z_642: [ 62  62  62 -26]
z_34: [ 60  49  62 -49]
z_477: [ 50  45 -57 -56]
z_870: [ 57  54  61 -58]
z_822: [ 43  45 -68 -50]
z_32: [ 58  40  51 -45]
z_974: [ 44  26  44 -52]
z_690: [ 49  24 109  29]
places z_642: [62]
1 2 3
places z_34: [62]
3
places z_34: [60]
1
places z_974: [44]
1 3

z_223: [-42 -17  70  -3  31  -3  47 115  94 -34]
z_720: [-17  72 -13 -22 -22  19 -11  29 118  70]
z_33: [ -4  -4  22  -4 -15 -27 -27 -27 -27 -26]
z_852: [ 41 -12 -12 -21 -21 -21  90  65 -40 -46]
places z_852: [-21]
4 5 6
places z_33: [-27]
6 7 8 9
places z_33: [-4]
1 2 4
places z_223: [-3]
4 6

z_625: [-80 -26 -21 -22 -23 -23  28  11 -28 -23 -23  37 -24  27  22  29 -23  28
  31 -29 -18 -22  26 -18  31  33  -9 -24  30 -29  29 -23   3 -24  48 -16
 -11  27 -33 -22 -28  23 -21]
z_197: [-49 -27 -26 -16 -27 -20  21  -3 -24  23 -22  20 -23  14  16  30 -24  22
  26 -23 -23 -21  29 -24  11  32  -6 -24  28 -20  11 -23   1 -18  29 -22
 -18  29 -20 -25 -20  30 -28]
z_186: [-80 -26 -21 -22 -23 -23  28  11 -28  29 -23  37 -24  11  26  27 -23 -24
  31 -29 -18  23 -24 -18  31  33  -9 -24  30  31  29 -24 -21 -24 -80 -16
  27  27 -20 -80 -21  23 -21]
places z_186: [-24]
13 18 23 28 32 34
places z_625: [27]
14 38
places z_197: [20]
12
places z_186: [27]
16 37 38
places z_186: [-21]
3 33 41 43
places z_186: [-20]
39
places z_197: [29]
23 35 38

z_721: [ -1  -1  -1  20  -2  -1   9   0 -11   0   4   7   6  -8   9 -10   0  -9
  -4 -24   0  11 -11  21  -6   0  12  11  -3  -1  10  -5   6]
z_516: [ -21   19    2   -7    5   10   23   -1   -8   -3 -106  -13   18   -1
   17   -5   -1    7  -17   21  -28   -3   -1    8    2    1   20   -7
   -1    8    8    7   -1]
z_253: [ -21   19    2   16    5   10  -44   -1   -8   -3  -10  -13   18    7
   17   -5  -18  -14   -9  -46  -44  -35   83  -30   43 -105   15   45
  -37  -34    3   87   98]
places z_721: [-1]
1 2 3 6 30
places z_516: [-1]
8 14 17 23 29 33
places z_516: [8]
24 30 31
places z_721: [0]
8 10 17 21 26
places z_253: [-105]
26

z_893: [ 24 -18  27 -49  24 -10 -20 101 -28]
z_295: [-15   6 -12  18 -10 -14  12 -36  17]
z_149: [-29 -11 -22   8 -21 -11  27 -11  33]
z_28: [  6   3   0  15   3  15  -8 -35  -6]
z_753: [  1  -4   3 -18   3  -7  -1  38  -7]
z_140: [-2  5 -2  4 -4 -3  2 -6  7]
z_331: [  8  -3   8 -19  10   1  -6  42  -7]
places z_149: [-11]
2 6 8
places z_753: [-4]
2
places z_753: [-7]
6 9

z_480: [ -1  13 -26 -85 -85 -85 -28]
z_478: [ 52  52 -29 -29 -29 -36 -29]
z_25: [-45 -53   9 -81 -14  75  25]
z_291: [ 14 -30  65  97 -13 -33  -3]
z_66: [ 28 -92  -3 -23 -33  69 -25]
z_911: [  4 -52 -13  27   0 107  10]
z_946: [-45 -53   9  38 -14  75  25]
z_660: [-15  36 -29  22 -99 -14 -80]
z_483: [  5 -93   5 -30 -44  48 -52]
z_37: [ 53  48 -76  -4  27   0 -67]
places z_478: [-29]
3 4 5 7
places z_480: [-85]
4 5 6

z_768: [-12 -18   0   6 -79  10 -28   9  -3 -11 -33  -1 -11   8  -2 -30  33   6
 -45  25   6  19  19  -7   7  -1  24 -32  11 -11   9 -12 -61 -27 -24  11
  -9   2 -16  31  -7  81  11 -17   1  -3  -6   3  22  -2]
z_929: [ -9   9   7 -66  21 -16 -28 -11   7 -15  -8  12  -3   2   6 -11  -9  -1
  -2   5  -4  -5  -3   1 -17  13  16   6 -11  12  20 -18   9   3  -8   9
 -19   4 -13   2  -7 -38 -10   6   2  20 -24  -2  33  -8]
z_39: [ -6 -38  16 -39  27 -25  -1  24  -3  -7 -18  18  21  -3   0 -29   0  14
  34 -45  47 -18   7   8   9  -5  20 -17  -2 -32  -6 -12  13  11  -6  -1
  26   0  27  37  10 -66 -10   1  -6   5  14   4  -1   4]
z_773: [  5 -60   5  33  58   3   5  -2  28  10  23   8  13  -3   9 -13  21  15
  31  20 -14  -1  11   1  23 -24  -8 -20   2  -9  19  16 -19 -43 -16 -10
 -22  -1   2 -17 -21  94  13 -12   1   0 -11   8  21  -6]
z_403: [-19 -16 -32  -2  -6  12   1  12   1  22 -38   6 -39   2   0 -19  -1 -38
  13  37 -49 -17 -10  -1 -39 -11 -16 -12 -22  17  17  63  45 -11   6   5
 -31  19  27 -19  -8  10 -13 -11  11   9  12   2  -7   1]
z_224: [  5 -60   5  33  58   3 -19  -2  28 -16  23   8  13  -3   9 -13  21  15
  31  20 -14  -1  11   1  23 -24  -8 -20   2 -19  19  16 -19 -43 -16 -10
 -22  -1   2 -17 -21 -14 -16  -6  -2   8  -2  11  -8   5]
z_31: [ -5  39 -18 -16 -14 -18  17   0  10   2 -10  10   4  -5  -3   8  -5 -10
   3  12 -11  23 -15 -10 -31  -9   1 -14   0 -45  15  29 -37  -6 -15 -12
 -17  11  16 -25 -50  -6  12 -16  -7   2  -2 -39   4   0]
z_285: [-11 -21  23  35  58  25  27 -35  -4  16 -42  21  -8  13   2 -34   0 -28
 -23   7  30  24  -6 -14  17 -17   2 -18 -14 -22 -10 -34  44   6   7  13
 -43   3  -3  21  56  28  -1 -12  -1   5 -58   7 -21 -15]
z_38: [ -5   7  28 -31  26  -9  20  26  -1  -4   2  -6  14   5  11  -5 -30 -17
 -28 -25  11  30 -22   6   6 -17   7  12 -14  10  31 -57  -1 -24  26   4
 -23   4  -7 -23  -9   3 -19  12  -8  -3  12 -22 -17  -5]
z_924: [ 17  -1  12 -48 -10  -9 -14   0  20   7 -51  10 -26   1   7  -6  14  -2
  -5 -21  43   6  25  21 -28  -6  -3  -1  -6  50 -11   5  -7 -28   1  12
  12  -1 -10 -10  21  47  -9  -4   9  -3  -2   5  12  13]
places z_403: [-16]
2 27
places z_285: [7]
20 35 48
places z_929: [12]
12 30
places z_224: [-19]
7 30 33
places z_224: [11]
23 48
places z_768: [-7]
24 41
places z_285: [-11]
1

z_548: [-20 -20  16 -20  16 -20]
z_251: [ 65  76  67  51  87 -21]
z_88: [-52 -51  32  29 -62 -52]
z_195: [-19  58  58 -19 -19 -19]
z_92: [ 23  27  25  19  30 -10]
places z_548: [-20]
1 2 4 6
places z_195: [58]
2 3
places z_88: [-52]
1 6
places z_88: [-62]
5
places z_195: [-19]
1 4 5 6

z_850: [-23  14  10 -25 -21]
z_829: [ 22  24  21  21 -21]
z_442: [-22  21 -22 -22 -23]
z_20: [-2  6  6 -3  6]
z_248: [-25  16  17 -24  -4]
z_273: [-8 21 13 87 36]
z_743: [-23  20 -22 -22  20]
z_450: [ -7  24  21  24 -22]
z_998: [22 21 15 21 21]
z_75: [-22  19  19 -23 -22]
z_492: [-24  16  15 -24 -22]
places z_20: [-3]
4
places z_442: [-23]
5
places z_450: [-7]
1
places z_743: [20]
2 5
places z_75: [19]
2 3
places z_998: [21]
2 4 5
places z_20: [6]
2 3 5

z_247: [-29  37 -33 -27 -29 -77 -78]
z_840: [-32  56 -39 -50  42  40 -47]
z_685: [ 22 -27  20  23 -23 -20  23]
z_932: [-76  88 -66 -76  78  70 -79]
z_15: [ 28 -33 -31  27 -31 -30  32]
z_101: [-50  56 -39 -40  41  38 -46]
z_559: [ 42  37 -33 -27  42  42  42]
z_165: [-100 -100 -101 -100  -67  -67   82]
places z_247: [-78]
7
places z_840: [-39]
3
places z_559: [42]
1 5 6 7
places z_15: [-31]
3 5
places z_165: [-100]
1 2 4

z_396: [ -3  47   1 -11 -50 -34 -41 -37  -9   5]
z_411: [-86  59 -87 -76  35 -82  37 -86 -87 -88]
z_847: [110 -70  32  76 -39  70 -37  69  99 109]
z_824: [-65  44 -74 -49  28 -52   7 -49 -62 -68]
z_757: [-97  66 -96 -97 -96 -96  45 -97 -92 -97]
z_358: [-75  70 -78 -65  23 -71  25 -81 -78 -77]
z_899: [ -97   94  -97  -77   21  -96  -33 -105  -96  -96]
z_472: [ 21 -39  21  11  31  21   7   2  22  20]
z_220: [ 24 -44  19  25  29  37 -13  24  29  24]
z_539: [-62  42 -61 -61  25 -60  60 -58 -61 -66]
places z_757: [-96]
3 5 6
places z_472: [31]
5
places z_539: [60]
7

z_193: [-25  22 -15 -25 -28   6  37  30  52 -44 -15 -53 -15  29 -25  24 -27 -20]
z_361: [ 26  -6  52  25  30  26 -41  53 -56 -16  19  53  53 -27  25 -30  24  26]
z_400: [  1 -92  -3 -11  10   7  24  29  -1 -27  44 -23 -28  -9  46 -29  27   7]
z_570: [  1  10  -3 -11  10   7  24  29  -1  17 -26   9  -3  -4  -4  12 -16 -34]
z_369: [-51 -68 -46 -48 -16   9  19  15  -3  11 -27 -21 -26   5 -40  13 -28 -51]
places z_570: [10]
2 5
places z_361: [53]
8 12 13
places z_369: [-28]
17
places z_193: [-15]
3 11 13

